[[ 0.39  0.14 -0.07  2.01]
 [-0.20  0.17  0.02 -1.15]
 [ 0.38 -0.12 -0.04  1.94]
 [-0.08  0.04 -0.45 -0.50]
 [ 0.35 -0.13 -0.03  1.80]
 [ 0.54 -0.06  0.01  2.80]
 [ 0.87 -0.03  0.11  4.60]
 [ 0.56  0.92  0.00  2.89]
 [ 0.28  0.11 -0.05  1.42]]
=>
[[ 0.35 -0.13 -0.03  1.80]
 [ 0.38 -0.12 -0.04  1.94]
 [ 0.54 -0.06  0.01  2.80]
 [ 0.87 -0.03  0.11  4.60]
 [-0.08  0.04 -0.45 -0.50]
 [ 0.28  0.11 -0.05  1.42]
 [ 0.39  0.14 -0.07  2.01]
 [-0.20  0.17  0.02 -1.15]
 [ 0.56  0.92  0.00  2.89]]

[[ 0.44  0.56 -0.33  0.38  0.86  0.57  1.21 -2.12 -3.20]
 [-1.29 -0.88 -1.33 -2.30 -0.04 -2.59 -2.63  0.68 -4.92]
 [-0.53  0.06  1.49  0.63  0.78  2.98  1.61 -2.19  0.71]
 [ 0.29  0.77  0.66  1.54  1.44 -3.65  1.61 -2.08  0.25]
 [ 1.94 -0.89  0.53 -0.74  0.20 -1.53 -0.15 -1.98  0.34]]
=>
[[ 1.94 -0.89  0.53 -0.74  0.20 -1.53 -0.15 -1.98  0.34]
 [-1.29 -0.88 -1.33 -2.30 -0.04 -2.59 -2.63  0.68 -4.92]
 [-0.53  0.06  1.49  0.63  0.78  2.98  1.61 -2.19  0.71]
 [ 0.44  0.56 -0.33  0.38  0.86  0.57  1.21 -2.12 -3.20]
 [ 0.29  0.77  0.66  1.54  1.44 -3.65  1.61 -2.08  0.25]]

[[ 5.66 -2.57]
 [-3.80  3.30]
 [-4.43  2.72]]
=>
[[ 5.66 -2.57]
 [-4.43  2.72]
 [-3.80  3.30]]

[[ 0.45 -2.42 -0.94  0.96 -0.44 -1.08 -4.29 -4.55 -0.04  2.00  0.76]
 [-0.41  0.66  1.59 -0.59 -0.20  2.11 -0.20  1.60  0.05  1.80  5.00]
 [ 1.13 -5.81 -0.68  0.60  3.88  1.96  0.92  1.04  0.30  4.29 -2.55]
 [ 1.40  1.84 -0.43  2.11  0.37 -0.12 -2.69  0.49  0.57  3.60 -1.34]
 [ 0.09  0.14  1.44 -2.26  1.30 -0.32 -0.22  0.80  2.62  3.61 -1.51]
 [-4.37 -0.89 -1.38  0.83  0.93 -1.84  1.30 -2.82  3.19  0.60  1.87]]
=>
[[ 1.13 -5.81 -0.68  0.60  3.88  1.96  0.92  1.04  0.30  4.29 -2.55]
 [ 0.45 -2.42 -0.94  0.96 -0.44 -1.08 -4.29 -4.55 -0.04  2.00  0.76]
 [-4.37 -0.89 -1.38  0.83  0.93 -1.84  1.30 -2.82  3.19  0.60  1.87]
 [ 0.09  0.14  1.44 -2.26  1.30 -0.32 -0.22  0.80  2.62  3.61 -1.51]
 [-0.41  0.66  1.59 -0.59 -0.20  2.11 -0.20  1.60  0.05  1.80  5.00]
 [ 1.40  1.84 -0.43  2.11  0.37 -0.12 -2.69  0.49  0.57  3.60 -1.34]]

[[-1.32 -2.29  5.76 -1.27 -1.77 -0.67 -3.96]
 [-0.24 -3.20  3.60  1.23 -0.96  0.45 -3.33]
 [ 2.39  1.39  5.03 -1.11 -3.34 -1.90 -0.16]
 [ 0.43 -0.61  5.25  1.67 -2.49  0.23 -4.40]
 [-3.30  0.28  1.01 -0.04 -2.41  1.96 -2.86]
 [-4.55  1.62  0.66 -4.29 -1.29  0.31  0.26]
 [ 0.64 -3.02  3.44  1.68 -0.55  0.61 -3.08]
 [-2.21 -2.89  3.03 -2.61 -3.48  2.09 -3.48]]
=>
[[-0.24 -3.20  3.60  1.23 -0.96  0.45 -3.33]
 [ 0.64 -3.02  3.44  1.68 -0.55  0.61 -3.08]
 [-2.21 -2.89  3.03 -2.61 -3.48  2.09 -3.48]
 [-1.32 -2.29  5.76 -1.27 -1.77 -0.67 -3.96]
 [ 0.43 -0.61  5.25  1.67 -2.49  0.23 -4.40]
 [-3.30  0.28  1.01 -0.04 -2.41  1.96 -2.86]
 [ 2.39  1.39  5.03 -1.11 -3.34 -1.90 -0.16]
 [-4.55  1.62  0.66 -4.29 -1.29  0.31  0.26]]

[[ 1.62 -0.16 -0.33  0.48]
 [ 4.31 -0.48 -0.30 -0.07]
 [ 3.69 -0.41  0.44 -0.02]
 [-4.37  0.57 -0.16  0.02]
 [-4.35  0.56 -0.39  0.11]
 [-2.58  0.35  0.43 -0.27]
 [ 3.01 -0.32 -0.44 -0.40]
 [-2.97  0.40 -0.46  0.20]
 [-1.57  0.23 -0.28  0.48]]
=>
[[ 4.31 -0.48 -0.30 -0.07]
 [ 3.69 -0.41  0.44 -0.02]
 [ 3.01 -0.32 -0.44 -0.40]
 [ 1.62 -0.16 -0.33  0.48]
 [-1.57  0.23 -0.28  0.48]
 [-2.58  0.35  0.43 -0.27]
 [-2.97  0.40 -0.46  0.20]
 [-4.35  0.56 -0.39  0.11]
 [-4.37  0.57 -0.16  0.02]]

[[ 2.04  0.32 -1.73 -2.72  0.72  1.16 -1.76 -1.89  1.94  0.64 -1.57  0.52
   0.89  1.12 -0.55]
 [-1.68 -4.02  4.24  0.08  0.48  0.57  0.36 -0.01  1.29 -1.97  1.60 -2.94
  -2.68  0.94  0.93]
 [ 0.01  3.82 -3.49  2.69 -1.53 -1.88  3.10  2.84 -3.00  0.90 -1.96  1.94
   3.39 -0.25  1.60]
 [-0.33  4.05 -3.22  2.59 -1.47 -2.90  3.23  2.72 -3.71  1.22 -2.21  2.00
   3.04 -0.45  1.46]]
=>
[[-1.68 -4.02  4.24  0.08  0.48  0.57  0.36 -0.01  1.29 -1.97  1.60 -2.94
  -2.68  0.94  0.93]
 [ 2.04  0.32 -1.73 -2.72  0.72  1.16 -1.76 -1.89  1.94  0.64 -1.57  0.52
   0.89  1.12 -0.55]
 [ 0.01  3.82 -3.49  2.69 -1.53 -1.88  3.10  2.84 -3.00  0.90 -1.96  1.94
   3.39 -0.25  1.60]
 [-0.33  4.05 -3.22  2.59 -1.47 -2.90  3.23  2.72 -3.71  1.22 -2.21  2.00
   3.04 -0.45  1.46]]

[[-4.07  3.63  3.99  4.07  3.65 -4.48  3.72 -3.92  4.35  4.08  3.91  4.37
   4.22]
 [-2.03  4.30 -3.03  4.00 -3.95  4.48 -3.99  4.14  3.72  4.07  4.24 -4.13
  -1.95]
 [-0.78  4.03  4.12  4.38  4.08  3.81 -4.01  4.19  3.63  4.11 -3.47  3.67
   3.52]
 [ 3.52  4.11 -4.18 -2.96  3.35  4.05 -3.27 -4.44  4.17  3.94  3.85 -4.04
  -1.07]
 [-0.34  3.84  3.75 -4.03 -3.96 -4.28 -3.99  3.86 -3.84 -3.71 -3.49 -3.71
  -4.39]
 [ 4.01  3.00 -4.22 -4.03 -3.83  3.81 -4.19  4.03 -4.02 -3.93 -3.47 -4.21
  -4.15]]
=>
[[ 4.01  3.00 -4.22 -4.03 -3.83  3.81 -4.19  4.03 -4.02 -3.93 -3.47 -4.21
  -4.15]
 [-4.07  3.63  3.99  4.07  3.65 -4.48  3.72 -3.92  4.35  4.08  3.91  4.37
   4.22]
 [-0.34  3.84  3.75 -4.03 -3.96 -4.28 -3.99  3.86 -3.84 -3.71 -3.49 -3.71
  -4.39]
 [-0.78  4.03  4.12  4.38  4.08  3.81 -4.01  4.19  3.63  4.11 -3.47  3.67
   3.52]
 [ 3.52  4.11 -4.18 -2.96  3.35  4.05 -3.27 -4.44  4.17  3.94  3.85 -4.04
  -1.07]
 [-2.03  4.30 -3.03  4.00 -3.95  4.48 -3.99  4.14  3.72  4.07  4.24 -4.13
  -1.95]]
